Here is a tiny trained network, its code and every weight. The questions are about switching its units off for an input and a class, where a switched-off unit gives its printed mean instead of its output.

import numpy as np


def w(rows, s, z=0):
    codes = np.array(rows[::2]) - 128.0
    scale = np.full(codes.shape[1], s)
    scale[-1] = z or s
    return codes * scale


def f(y):
    return y / 2 * (1 + np.tanh(0.7978845608 * (y + 0.044715 * y**3)))


def log_softmax(a):
    a = a - a.max(-1, keepdims=True)
    return a - np.log(np.exp(a).sum(-1, keepdims=True))


def net(x, mask):
    res = np.array(x, float).reshape(1, 4) / 4 @ E
    y = f(res @ A[0][:, :-1].T + A[0][:, -1])
    res = res + np.where(mask, y, B[0][:, -1]) @ B[0][:, :-1]
    return log_softmax(res[-1] @ U[:, :-1].T + U[:, -1])


A, B = {}, {}
E = w([
[84,139,195,161,225,134,183,227,170,187],'x0',
[117,60,158,197,108,94,95,242,217,15],'x1',
[46,87,209,133,72,181,136,34,103,145],'x2',
[95,1,98,54,138,62,183,135,46,140],'x3',
],0.0094)
A[0] = w([
[168,229,162,171,110,221,94,117,171,114,50],'neuron 1',
[120,37,169,93,147,95,175,106,88,108,40],'neuron 2',
[106,39,116,227,83,113,90,192,171,54,3],'neuron 3',
[185,168,131,75,176,144,121,107,99,198,29],'neuron 4',
[214,145,23,116,192,84,115,187,165,84,46],'neuron 5',
[38,73,252,144,71,183,121,91,112,63,62],'neuron 6',
[97,16,102,76,134,55,176,138,74,156,93],'neuron 7',
[137,145,161,134,86,206,113,87,210,153,55],'neuron 8',
[101,126,152,201,173,113,144,146,112,167,31],'neuron 9',
[51,159,142,161,225,153,194,171,165,190,99],'neuron 10',
[195,129,44,116,2,103,35,44,125,67,173],'neuron 11',
[80,177,58,111,163,192,157,90,81,176,63],'neuron 12',
],0.0096,0.0067)
B[0] = w([
[194,187,119,136,100,28,148,176,108,95,197],'neuron 1',
[215,158,102,133,83,110,130,160,110,100,172],'neuron 2',
[111,83,99,101,112,97,57,58,221,126,192],'neuron 3',
[89,105,101,112,89,118,94,66,194,123,167],'neuron 4',
[165,157,96,74,124,224,145,158,99,214,187],'neuron 5',
[115,166,129,69,115,182,159,130,121,229,207],'neuron 6',
[212,200,158,118,117,105,143,142,126,65,209],'neuron 7',
[202,187,117,137,109,135,158,141,116,119,167],'neuron 8',
[138,58,71,138,96,129,191,9,90,112,145],'neuron 9',
[107,65,116,228,123,161,162,138,73,86,202],'neuron 10',
[123,50,168,153,182,130,170,80,74,109,249],'neuron 11',
[70,109,103,76,114,150,65,58,224,102,186],'neuron 12',
],0.012,0.016)
U = w([
[195,211,115,147,71,39,140,161,111,61,106],'0',
[138,167,110,92,90,249,143,139,95,246,143],'1',
[80,95,87,127,79,107,70,97,247,75,112],'2',
[116,45,129,233,133,156,164,118,55,76,78],'3',
[107,142,245,152,210,136,95,179,129,119,254],'4',
[45,173,195,128,200,27,80,159,137,157,99],'5',
],0.011,0.023)

Each question gives the input, the list of numbers given to net, and the class t.
The units are the neurons (one row each of A and B). Each row of codes is followed by its name. A weight is (code - 128) times the scale printed after its matrix; where a second scale follows, it is the last column's (A, B and U).
mask holds one flag per neuron, in row order. A switched-off neuron (its flag False) gives its mean, the last column of its row in B, instead of its output. The means were averaged over made-up inputs and are rounded, as every weight is.
A unit's drop is (log p(t) with every unit on - log p(t) with that unit switched off) / (log p(t) with every unit on - log p(t) with every unit switched off).
The circuit of an input: a set's keep is (log p(t) with only the set's units on - log p(t) with every unit switched off) / (log p(t) with every unit on - log p(t) with every unit switched off). Starting from all 12 units, units are removed one at a time, each time the one whose removal leaves the highest keep (on an exact tie, the one counted first), for as long as the keep stays at least 0.8.
units of the circuit, in order: the units of the circuit, biggest drop first
unit that matters most: the unit with the biggest drop
k most important neurons: the k neurons with the biggest drops, biggest first
drop when u is switched off: that unit's drop, to one decimal
input [0,-1,-1,-3], class 4: unit that matters most	neuron 7
input [5,-8,7,-3], class 2: 2 most important neurons	(neuron 12; neuron 4)
input [8,7,-5,5], class 3: 3 most important neurons	(neuron 10; neuron 12; neuron 9)
input [1,3,-5,4], class 1: 2 most important neurons	(neuron 5; neuron 1)
input [-6,2,2,-5], class 3: 2 most important neurons	(neuron 11; neuron 7)
input [4,4,4,3], class 1: 3 most important neurons	(neuron 6; neuron 11; neuron 1)
input [6,2,-6,-5], class 1: 3 most important neurons	(neuron 5; neuron 11; neuron 7)
input [-4,8,-4,7], class 2: 3 most important neurons	(neuron 3; neuron 1; neuron 8)
input [-8,-8,4,7], class 2: 2 most important neurons	(neuron 12; neuron 4)
input [-8,3,8,-5], class 1: 2 most important neurons	(neuron 6; neuron 10)
input [-5,6,1,7], class 0: 2 most important neurons	(neuron 7; neuron 2)
input [-3,0,6,-7], class 0: 2 most important neurons	(neuron 1; neuron 5)
input [-6,-7,-1,8], class 0: 3 most important neurons	(neuron 7; neuron 2; neuron 3)
input [4,6,-1,-4], class 2: unit that matters most	neuron 3
input [-3,-1,0,3], class 4: 2 most important neurons	(neuron 10; neuron 1)
input [-1,-2,3,3], class 4: 4 most important neurons	(neuron 1; neuron 5; neuron 8; neuron 9)
input [8,0,-6,3], class 3: drop when neuron 6 is switched off	0.2
input [-4,1,-1,7], class 0: drop when neuron 7 is switched off	1.3
input [-7,-5,2,3], class 3: drop when neuron 11 is switched off	2.0
input [-6,-6,-1,8], class 0: drop when neuron 7 is switched off	2.0
input [8,-2,3,-7], class 3: units of the circuit, in order	(neuron 10)
